Below are the code and all the weights of a small trained network. Each question names an input and a target symbol and asks about switching units off, where a switched-off unit gives its printed mean instead of its output.

import numpy as np


def w(rows, s, z=0):
    codes = np.array(rows[::2]) - 128.0
    scale = np.full(codes.shape[1], s)
    scale[-1] = z or s
    return codes * scale


def f(y):
    return y / 2 * (1 + np.tanh(0.7978845608 * (y + 0.044715 * y**3)))


def softmax(a):
    e = np.exp(a - a.max(-1, keepdims=True))
    return e / e.sum(-1, keepdims=True)


def log_softmax(a):
    a = a - a.max(-1, keepdims=True)
    return a - np.log(np.exp(a).sum(-1, keepdims=True))


def net(x, mask):
    ids = ['βγηλμξπστ'.index(c) for c in x.split()]
    T = len(ids)
    res = E[ids] + P[:T]
    u = 0
    for l in range(2):
        r = res
        for j in range(3):
            rows = slice(3 * j, 3 * j + 3)
            q, k, v = (r @ M[l][rows].T for M in (Q, K, V))
            z = softmax(np.where(np.tri(T) > 0, q @ k.T / 3**0.5, -1e9)) @ v
            o = O[l][rows]
            res = res + np.where(mask[u + j], z, o[:, -1]) @ o[:, :-1]
        u += 3
        y = f(res @ A[l][:, :-1].T + A[l][:, -1])
        res = res + np.where(mask[u : u + 4], y, B[l][:, -1]) @ B[l][:, :-1]
        u += 4
    return log_softmax(res[-1] @ U[:, :-1].T + U[:, -1])


Q, K, V, O, A, B = {}, {}, {}, {}, {}, {}
E = w([
[173,228,221],'β',
[142,93,119],'γ',
[148,97,153],'η',
[146,199,75],'λ',
[139,135,88],'μ',
[140,144,2],'ξ',
[134,96,110],'π',
[179,144,205],'σ',
[114,31,57],'τ',
],0.0088)
P = w([
[166,64,154],'0',
[69,74,131],'1',
[74,197,168],'2',
[176,207,106],'3',
[65,51,114],'4',
[46,194,182],'5',
[211,218,113],'6',
[59,50,118],'7',
[23,197,194],'8',
[247,223,133],'9',
[46,56,128],'10',
[2,206,198],'11',
[244,225,117],'12',
[53,51,124],'13',
],0.0096)
Q[0] = w([
[119,120,116],'0.h1',
[203,97,141],'0.h1',
[110,121,109],'0.h1',
[188,61,124],'0.h2',
[16,179,134],'0.h2',
[153,73,120],'0.h2',
[55,75,175],'0.h3',
[54,95,162],'0.h3',
[7,174,222],'0.h3',
],0.013)
K[0] = w([
[112,124,136],'0.h1',
[112,171,126],'0.h1',
[105,121,137],'0.h1',
[59,121,144],'0.h2',
[192,147,139],'0.h2',
[85,133,154],'0.h2',
[63,64,177],'0.h3',
[66,72,166],'0.h3',
[3,135,182],'0.h3',
],0.019)
V[0] = w([
[108,109,156],'0.h1',
[124,130,138],'0.h1',
[120,128,139],'0.h1',
[70,140,126],'0.h2',
[3,152,144],'0.h2',
[172,118,113],'0.h2',
[129,142,108],'0.h3',
[109,128,74],'0.h3',
[143,141,152],'0.h3',
],0.0063)
O[0] = w([
[138,158,113,117],'0.h1',
[142,135,126,129],'0.h1',
[144,129,121,127],'0.h1',
[50,155,161,72],'0.h2',
[4,205,194,6],'0.h2',
[179,80,92,168],'0.h2',
[137,119,166,142],'0.h3',
[146,182,227,100],'0.h3',
[118,90,102,163],'0.h3',
],0.0043,0.0013)
A[0] = w([
[99,204,123,97],'0.n1',
[126,53,197,48],'0.n2',
[3,158,152,1],'0.n3',
[134,186,171,44],'0.n4',
],0.013,0.0063)
B[0] = w([
[124,42,204,251],'0.n1',
[91,95,233,117],'0.n2',
[133,63,45,109],'0.n3',
[96,106,7,172],'0.n4',
],0.012,0.0015)
Q[1] = w([
[84,158,164],'1.h1',
[95,84,140],'1.h1',
[144,180,99],'1.h1',
[98,204,188],'1.h2',
[2,103,122],'1.h2',
[218,122,114],'1.h2',
[161,84,150],'1.h3',
[211,57,107],'1.h3',
[188,171,127],'1.h3',
],0.049)
K[1] = w([
[86,105,108],'1.h1',
[104,174,122],'1.h1',
[177,88,110],'1.h1',
[121,126,198],'1.h2',
[3,167,128],'1.h2',
[205,105,107],'1.h2',
[120,89,165],'1.h3',
[130,38,127],'1.h3',
[201,116,124],'1.h3',
],0.056)
V[1] = w([
[71,179,206],'1.h1',
[85,146,99],'1.h1',
[231,171,129],'1.h1',
[167,166,167],'1.h2',
[129,91,10],'1.h2',
[88,96,112],'1.h2',
[117,72,138],'1.h3',
[88,235,46],'1.h3',
[52,11,96],'1.h3',
],0.012)
O[1] = w([
[174,71,226,51],'1.h1',
[157,64,122,57],'1.h1',
[9,146,118,166],'1.h1',
[124,194,138,117],'1.h2',
[134,66,4,72],'1.h2',
[131,77,144,152],'1.h2',
[170,83,143,149],'1.h3',
[48,248,18,3],'1.h3',
[241,51,89,97],'1.h3',
],0.011,0.0037)
A[1] = w([
[124,131,125,53],'1.n1',
[169,73,44,199],'1.n2',
[253,96,103,92],'1.n3',
[171,146,3,1],'1.n4',
],0.0084,0.012)
B[1] = w([
[4,176,238,110],'1.n1',
[152,182,144,255],'1.n2',
[59,106,122,242],'1.n3',
[103,47,145,158],'1.n4',
],0.035,0.0091)
U = w([
[61,248,198,40],'β',
[81,101,120,131],'γ',
[70,67,132,82],'η',
[69,161,21,165],'λ',
[211,157,76,197],'μ',
[153,55,39,221],'ξ',
[91,116,115,153],'π',
[164,108,163,183],'σ',
[1,142,137,1],'τ',
],0.0058,0.0085)

Each question gives the input, a string of symbols that net reads in full, and the target symbol t.
The units are the heads (3 rows each of Q, K, V and O) and the neurons (one row each of A and B). Each row of codes is followed by its name. A weight is (code - 128) times the scale printed after its matrix; where a second scale follows, it is the last column's (O, A, B and U).
mask holds one flag per unit, layer by layer, with each layer's heads first. A switched-off unit (its flag False) gives its mean, the last column of its rows in O or B, instead of its output. The means were averaged over made-up inputs and are rounded, as every weight is.
A unit's drop is (log p(t) with every unit on - log p(t) with that unit switched off) / (log p(t) with every unit on - log p(t) with every unit switched off).
The circuit of an input: a set's keep is (log p(t) with only the set's units on - log p(t) with every unit switched off) / (log p(t) with every unit on - log p(t) with every unit switched off). Starting from the 12 units with the biggest drops (on a tie, the unit counted first), units are removed one at a time, each time the one whose removal leaves the highest keep (on an exact tie, the one counted first), for as long as the keep stays at least 0.8.
circuit, biggest first: the units of the circuit, biggest drop first
most important unit: the unit with the biggest drop
top k neurons in layer l: the k neurons of layer l with the biggest drops, biggest first
which heads matter: for each layer, one digit per head in row order, 1 if its drop is at least 0.15 and else 0, layers parted by /
input τ σ β λ τ β β λ β λ λ π γ, target τ: which heads matter -> 000 / 001
input η ξ σ τ η β λ, target η: which heads matter -> 000 / 001
input ξ β λ β τ σ ξ μ η β λ σ π λ, target λ: most important unit -> 0.n1
input λ λ λ γ, target λ: circuit, biggest first -> 0.n1, 1.h3, 1.h2
input γ γ β η ξ ξ η λ σ λ σ, target σ: circuit, biggest first -> 1.n3, 1.h1
input λ σ η, target β: which heads matter -> 000 / 011
input σ λ σ π ξ γ π, target σ: circuit, biggest first -> 1.h3, 0.n2
input σ η σ σ β σ, target β: which heads matter -> 010 / 011
input η σ λ ξ λ σ η β λ β, target η: top 3 neurons in layer 0 -> 0.n1, 0.n2, 0.n4
input η σ λ ξ σ σ σ σ τ λ λ λ γ, target η: which heads matter -> 010 / 001
input β λ σ β σ λ μ λ σ λ, target β: which heads matter -> 010 / 111
input η λ β λ λ λ ξ, target η: which heads matter -> 010 / 001
input ξ μ λ β η λ λ λ λ γ ξ ξ β, target ξ: which heads matter -> 010 / 110
input η ξ λ σ, target η: circuit, biggest first -> 1.h3, 1.n3
input γ λ λ σ η σ λ λ σ β λ η λ β, target β: circuit, biggest first -> 1.h2
input μ σ λ λ σ λ β, target μ: circuit, biggest first -> 1.n3, 1.n4
input σ λ β λ, target σ: which heads matter -> 000 / 111
input β σ τ ξ λ λ σ σ γ μ, target β: circuit, biggest first -> 1.h2, 0.h2
input ξ μ β σ β β σ γ ξ γ, target ξ: circuit, biggest first -> 0.h2, 1.h2
input β ξ λ μ σ γ λ σ λ τ τ η π, target β: circuit, biggest first -> 0.h2, 1.h2
input λ ξ σ λ π γ τ β σ β β τ, target μ: top 3 neurons in layer 0 -> 0.n1, 0.n3, 0.n2
input λ λ μ τ λ γ β, target λ: which heads matter -> 000 / 101
input τ ξ π ξ λ λ λ λ λ μ λ π π, target τ: circuit, biggest first -> 1.n3, 1.h3, 1.n2
input λ μ η λ β λ ξ σ γ μ, target λ: top neuron in layer 1 -> 1.n2
input ξ σ β λ, target ξ: top 2 neurons in layer 0 -> 0.n2, 0.n1
input λ τ λ λ τ τ, target μ: circuit, biggest first -> 0.n1, 1.n3, 1.n2, 1.h2
input σ γ π λ β σ λ λ λ ξ σ η λ, target σ: circuit, biggest first -> 0.n1, 1.h3, 0.n2
input β τ β σ λ, target λ: most important unit -> 1.h3
input ξ λ ξ γ σ ξ λ λ ξ τ β ξ λ, target ξ: circuit, biggest first -> 1.n4, 0.h2, 1.h2
input λ τ τ π μ λ λ ξ γ σ, target λ: which heads matter -> 010 / 101
